Below are the code and all the weights of a small trained network. Each question names an input and a target symbol and asks about switching units off, where a switched-off unit gives its printed mean instead of its output.

import numpy as np


def w(rows, s, z=0):
    codes = np.array(rows[::2]) - 128.0
    scale = np.full(codes.shape[1], s)
    scale[-1] = z or s
    return codes * scale


def f(y):
    return np.maximum(y, 0)


def softmax(a):
    e = np.exp(a - a.max(-1, keepdims=True))
    return e / e.sum(-1, keepdims=True)


def log_softmax(a):
    a = a - a.max(-1, keepdims=True)
    return a - np.log(np.exp(a).sum(-1, keepdims=True))


def net(x, mask):
    ids = ['αβδηθπω'.index(c) for c in x.split()]
    T = len(ids)
    res = E[ids] + P[:T]
    u = 0
    for l in range(2):
        q, k, v = (res @ M[l].T for M in (Q, K, V))
        z = softmax(np.where(np.tri(T) > 0, q @ k.T / 4**0.5, -1e9)) @ v
        res = res + np.where(mask[u], z, O[l][:, -1]) @ O[l][:, :-1]
        u += 1
        y = f(res @ A[l][:, :-1].T + A[l][:, -1])
        res = res + np.where(mask[u : u + 8], y, B[l][:, -1]) @ B[l][:, :-1]
        u += 8
    return log_softmax(res[-1] @ U[:, :-1].T + U[:, -1])


Q, K, V, O, A, B = {}, {}, {}, {}, {}, {}
E = w([
[84,109,131,138,119,173,149,115],'α',
[113,101,140,164,154,141,251,174],'β',
[134,132,133,42,63,147,114,94],'δ',
[189,172,89,87,186,102,179,181],'η',
[183,182,73,171,116,102,134,170],'θ',
[144,69,34,143,109,137,105,148],'π',
[131,125,78,120,190,159,118,157],'ω',
],0.021)
P = w([
[116,191,117,245,187,152,217,69],'0',
[119,118,167,116,142,100,95,123],'1',
[88,186,102,87,134,125,208,210],'2',
[117,137,197,163,179,102,115,106],'3',
[116,81,166,155,160,71,124,187],'4',
[82,184,99,101,131,153,215,201],'5',
[111,133,204,168,184,127,123,97],'6',
[121,69,166,154,166,99,90,190],'7',
[78,174,90,93,132,170,195,188],'8',
[123,139,208,146,173,139,88,91],'9',
[149,136,115,197,200,33,83,233],'10',
[67,151,65,137,129,182,224,213],'11',
[144,143,203,129,148,139,55,92],'12',
],0.011)
Q[0] = w([
[110,95,156,91,120,77,128,2],'L0H1',
[61,139,141,113,121,134,220,134],'L0H1',
[117,153,154,165,75,208,234,216],'L0H1',
[130,126,147,107,60,165,117,63],'L0H1',
],0.0079)
K[0] = w([
[118,195,170,77,1,187,55,164],'L0H1',
[96,160,148,141,108,110,163,48],'L0H1',
[60,143,87,132,176,211,125,57],'L0H1',
[99,100,154,169,49,160,95,98],'L0H1',
],0.0078)
V[0] = w([
[94,207,58,217,195,132,98,111],'L0H1',
[160,211,188,169,174,182,81,134],'L0H1',
[82,168,253,77,149,140,128,127],'L0H1',
[137,157,253,51,188,218,138,54],'L0H1',
],0.0039)
O[0] = w([
[126,138,138,122,217,255,159,31,252],'L0H1',
[128,93,174,45,107,90,33,75,150],'L0H1',
[242,31,130,103,84,216,40,132,82],'L0H1',
[83,209,154,44,87,82,92,247,101],'L0H1',
],0.0051,0.0031)
A[0] = w([
[216,49,235,105,181,17,113,155,221],'L0N1',
[33,163,212,180,119,184,148,129,45],'L0N2',
[175,97,167,121,224,163,86,111,143],'L0N3',
[189,150,164,185,140,148,141,93,3],'L0N4',
[73,83,251,213,138,69,128,92,141],'L0N5',
[170,40,125,149,157,60,2,150,58],'L0N6',
[141,161,74,149,161,96,99,240,135],'L0N7',
[112,123,137,254,133,147,65,80,166],'L0N8',
],0.008,0.0031)
B[0] = w([
[228,89,126,154,179,196,59,173,198],'L0N1',
[163,131,103,83,128,186,77,184,209],'L0N2',
[181,184,113,71,155,2,205,218,199],'L0N3',
[138,234,101,122,23,118,154,53,146],'L0N4',
[92,39,191,166,168,200,133,126,180],'L0N5',
[174,19,51,181,120,122,249,94,160],'L0N6',
[115,47,214,51,59,172,68,158,254],'L0N7',
[51,143,100,192,167,106,59,118,195],'L0N8',
],0.008,0.0063)
Q[1] = w([
[67,122,56,116,114,158,133,178],'L1H1',
[104,73,187,134,134,104,112,59],'L1H1',
[133,170,83,84,65,254,88,134],'L1H1',
[147,77,200,119,148,150,47,119],'L1H1',
],0.0095)
K[1] = w([
[87,187,125,227,100,187,152,42],'L1H1',
[82,2,166,79,27,87,71,146],'L1H1',
[155,196,95,109,123,178,192,25],'L1H1',
[112,78,196,116,165,182,10,166],'L1H1',
],0.0087)
V[1] = w([
[171,61,72,216,74,88,136,72],'L1H1',
[41,84,112,141,82,226,30,136],'L1H1',
[94,83,44,186,249,141,101,141],'L1H1',
[73,82,100,158,158,254,224,206],'L1H1',
],0.0074)
O[1] = w([
[169,51,133,98,131,172,192,45,87],'L1H1',
[2,48,154,124,95,33,197,145,141],'L1H1',
[50,119,99,169,218,74,184,89,223],'L1H1',
[165,116,191,200,171,127,149,159,253],'L1H1',
],0.009,0.014)
A[1] = w([
[144,160,32,94,102,124,214,240,59],'L1N1',
[2,109,178,131,124,70,158,159,94],'L1N2',
[181,118,135,230,220,134,162,125,129],'L1N3',
[27,70,132,151,74,142,153,89,139],'L1N4',
[105,242,151,157,110,81,53,144,44],'L1N5',
[78,76,170,161,168,100,154,21,14],'L1N6',
[158,202,125,130,94,165,129,124,3],'L1N7',
[156,91,124,50,175,160,153,153,82],'L1N8',
],0.0071,0.0057)
B[1] = w([
[105,127,153,108,94,80,1,85,156],'L1N1',
[135,100,188,162,136,118,86,110,230],'L1N2',
[119,144,82,75,68,190,141,113,250],'L1N3',
[171,158,161,102,204,95,132,108,186],'L1N4',
[168,188,178,121,60,98,132,42,150],'L1N5',
[143,61,105,53,136,104,99,139,193],'L1N6',
[144,74,112,122,182,97,122,174,142],'L1N7',
[120,98,118,255,94,123,116,65,152],'L1N8',
],0.0093,0.024)
U = w([
[102,167,143,156,172,97,83,152,155],'α',
[191,164,157,131,156,150,192,212,150],'β',
[98,156,148,41,78,140,92,147,149],'δ',
[208,145,116,138,172,130,78,175,2],'η',
[142,145,142,246,94,144,88,3,71],'θ',
[193,124,96,133,139,84,152,142,152],'π',
[86,236,79,64,215,92,128,221,175],'ω',
],0.0073,0.0038)

Each question gives the input, a string of symbols that net reads in full, and the target symbol t.
The units are the heads (4 rows each of Q, K, V and O) and the neurons (one row each of A and B). Each row of codes is followed by its name. A weight is (code - 128) times the scale printed after its matrix; where a second scale follows, it is the last column's (O, A, B and U).
mask holds one flag per unit, layer by layer, with each layer's heads first. A switched-off unit (its flag False) gives its mean, the last column of its rows in O or B, instead of its output. The means were averaged over made-up inputs and are rounded, as every weight is.
A unit's drop is (log p(t) with every unit on - log p(t) with that unit switched off) / (log p(t) with every unit on - log p(t) with every unit switched off).
The circuit of an input: a set's keep is (log p(t) with only the set's units on - log p(t) with every unit switched off) / (log p(t) with every unit on - log p(t) with every unit switched off). Starting from the 12 units with the biggest drops (on a tie, the unit counted first), units are removed one at a time, each time the one whose removal leaves the highest keep (on an exact tie, the one counted first), for as long as the keep stays at least 0.8.
units of the circuit, in order: the units of the circuit, biggest drop first
most important unit: the unit with the biggest drop
top k neurons: the k neurons with the biggest drops, biggest first
top k neurons in layer l: the k neurons of layer l with the biggest drops, biggest first
drop of u: that unit's drop, to one decimal
input η η θ δ η β ω, target ω: units of the circuit, in order : [L1N2, L0N3]
input δ α α α α η, target δ: top neuron : [L0N7]
input θ δ π β η ω η π η α α β, target θ: units of the circuit, in order : [L1N8, L1H1, L1N1]
input θ π α, target θ: top 4 neurons : [L0N4, L1N8, L0N2, L1N6]
input θ η β α β π η δ α η δ π, target θ: units of the circuit, in order : [L1H1, L1N8, L1N6]
input α π θ β α θ, target α: top 2 neurons in layer 1 : [L1N2, L1N3]
input θ α α η δ β β α η θ β δ, target θ: top 3 neurons : [L0N4, L1N8, L1N6]
input π δ π π π η π β ω, target π: units of the circuit, in order : [L1H1, L1N6, L0H1, L0N8]
input θ η α η α θ η η δ β β ω, target θ: top 2 neurons : [L1N8, L0N4]
input α δ α β α ω, target α: units of the circuit, in order : [L1N2, L1H1, L0N2, L0N8]
input η ω δ θ α ω δ η β π α δ, target η: units of the circuit, in order : [L1H1, L1N3]
input η η β α, target α: top 2 neurons : [L0N5, L1N2]
input η α ω α δ η β η η α θ α, target η: units of the circuit, in order : [L1H1, L0N2]
input α ω β θ, target θ: most important unit : L1N5
input δ ω ω α δ, target α: top 3 neurons : [L1N3, L0N2, L0N5]
input π α α, target π: units of the circuit, in order : [L1H1, L1N6, L0H1]
input π θ ω α δ η, target π: top 2 neurons in layer 0 : [L0N8, L0N7]
input π δ ω π, target π: top 2 neurons : [L1N6, L0N6]
input ω ω β ω π π, target ω: top 2 neurons in layer 1 : [L1N2, L1N8]
input η ω θ β, target β: most important unit : L0N5
input α α π η θ η α δ, target α: top 2 neurons : [L1N3, L0N5]
input π α α α α ω α, target α: top 2 neurons : [L1N2, L0N5]
input η η ω α β ω ω α η π, target π: top 2 neurons in layer 1 : [L1N6, L1N1]
input θ θ π α α ω η δ α α θ θ, target θ: top 3 neurons in layer 0 : [L0N4, L0N8, L0N7]
input α π δ α θ π, target α: top 2 neurons : [L1N2, L0N2]
input π α α η η η β θ η, target π: drop of L0H1 : 0.6
input θ α η β α δ α π α δ ω β, target θ: drop of L1N8 : 0.5
input β α π, target β: drop of L0N4 : 0.1
input α ω α α δ δ β α β η π θ, target α: drop of L1N5 : 0.0
input β η η δ π θ ω, target ω: top 2 neurons : [L1N2, L0N3]
